Here is a tiny trained network, its code and every weight. The questions are about switching its units off for an input and a class, where a switched-off unit gives its printed mean instead of its output.

import numpy as np


def w(rows, s, z=0):
    codes = np.array(rows[::2]) - 128.0
    scale = np.full(codes.shape[1], s)
    scale[-1] = z or s
    return codes * scale


def f(y):
    return y / 2 * (1 + np.tanh(0.7978845608 * (y + 0.044715 * y**3)))


def log_softmax(a):
    a = a - a.max(-1, keepdims=True)
    return a - np.log(np.exp(a).sum(-1, keepdims=True))


def net(x, mask):
    res = np.array(x, float).reshape(1, 3) / 4 @ E
    y = f(res @ A[0][:, :-1].T + A[0][:, -1])
    res = res + np.where(mask, y, B[0][:, -1]) @ B[0][:, :-1]
    return log_softmax(res[-1] @ U[:, :-1].T + U[:, -1])


A, B = {}, {}
E = w([
[186,125,78,192,28,208,130,55,208,209],'x0',
[82,35,38,70,20,46,140,126,23,196],'x1',
[32,255,102,50,121,186,245,82,63,210],'x2',
],0.0078)
A[0] = w([
[141,80,43,149,46,133,131,141,134,198,198],'n1',
[84,80,117,149,72,141,156,81,126,152,87],'n2',
[200,110,190,209,163,123,93,140,137,78,152],'n3',
[167,43,90,129,98,94,64,131,143,144,175],'n4',
[64,181,158,100,149,164,223,137,76,126,222],'n5',
[75,109,132,87,142,26,114,184,78,102,198],'n6',
[110,153,71,70,108,124,201,75,82,192,164],'n7',
[119,158,61,127,38,161,165,19,131,254,199],'n8',
[146,105,212,141,219,116,98,171,146,48,254],'n9',
],0.0088,0.004)
B[0] = w([
[133,72,176,183,48,195,137,108,105,132,203],'n1',
[181,154,176,143,114,150,117,113,96,137,158],'n2',
[216,155,103,94,175,99,171,97,174,79,203],'n3',
[128,69,167,138,52,43,50,81,47,88,192],'n4',
[155,152,134,102,192,124,183,163,204,142,228],'n5',
[97,101,4,54,83,106,90,196,152,139,211],'n6',
[205,90,56,130,94,96,180,185,101,118,219],'n7',
[183,100,129,254,107,182,218,127,85,109,247],'n8',
[193,214,119,164,193,74,159,88,139,8,226],'n9',
],0.0081,0.014)
U = w([
[83,120,126,127,157,150,89,102,79,160,2],'0',
[36,86,75,60,62,42,2,136,117,114,131],'1',
[192,148,89,112,157,80,177,130,133,69,217],'2',
[116,113,99,28,105,109,113,175,134,250,59],'3',
[114,206,250,102,195,192,120,99,178,126,63],'4',
[118,121,112,166,88,240,180,135,133,185,227],'5',
[155,82,202,165,59,144,96,73,55,108,99],'6',
],0.0081,0.0023)

Each question gives the input, the list of numbers given to net, and the class t.
The units are the neurons (one row each of A and B). Each row of codes is followed by its name. A weight is (code - 128) times the scale printed after its matrix; where a second scale follows, it is the last column's (A, B and U).
mask holds one flag per neuron, in row order. A switched-off neuron (its flag False) gives its mean, the last column of its row in B, instead of its output. The means were averaged over made-up inputs and are rounded, as every weight is.
A unit's drop is (log p(t) with every unit on - log p(t) with that unit switched off) / (log p(t) with every unit on - log p(t) with every unit switched off).
The circuit of an input: a set's keep is (log p(t) with only the set's units on - log p(t) with every unit switched off) / (log p(t) with every unit on - log p(t) with every unit switched off). Starting from all 9 units, units are removed one at a time, each time the one whose removal leaves the highest keep (on an exact tie, the one counted first), for as long as the keep stays at least 0.8.
units of the circuit, in order: the units of the circuit, biggest drop first
most important unit: the unit with the biggest drop
k most important neurons: the k neurons with the biggest drops, biggest first
drop when u is switched off: that unit's drop, to one decimal
input [-5,0,4], class 3: 2 most important neurons	(n8 n9)
input [1,2,-7], class 6: most important unit	n4
input [-2,5,4], class 5: units of the circuit, in order	(n9 n8)
input [-1,-3,1], class 4: units of the circuit, in order	(n7 n6)
input [-2,7,3], class 5: units of the circuit, in order	(n8 n9)
input [-2,1,2], class 3: 3 most important neurons	(n9 n8 n3)
input [3,-7,3], class 4: units of the circuit, in order	(n7 n6)
input [-6,4,7], class 3: 2 most important neurons	(n9 n6)
input [1,-4,7], class 5: 3 most important neurons	(n9 n3 n8)
input [-5,4,4], class 3: units of the circuit, in order	(n9 n6)
input [-4,1,2], class 3: 2 most important neurons	(n8 n9)
input [-1,1,-2], class 1: 2 most important neurons	(n8 n5)
input [8,-5,0], class 5: 2 most important neurons	(n4 n9)
input [6,-8,3], class 4: units of the circuit, in order	(n7)
input [2,-3,2], class 5: 3 most important neurons	(n9 n3 n4)
input [2,4,-6], class 6: 2 most important neurons	(n1 n6)
input [-7,-8,5], class 4: 2 most important neurons	(n7 n8)
input [3,-5,4], class 5: 2 most important neurons	(n9 n3)
input [1,-2,5], class 5: 2 most important neurons	(n9 n3)
input [-1,2,0], class 1: most important unit	n8
input [-6,1,3], class 3: 2 most important neurons	(n8 n6)
input [7,-5,2], class 5: drop when n9 is switched off	0.1
input [-7,7,-2], class 1: drop when n3 is switched off	0.0
input [5,-8,1], class 4: drop when n7 is switched off	0.7
input [7,-4,-3], class 6: drop when n9 is switched off	0.3
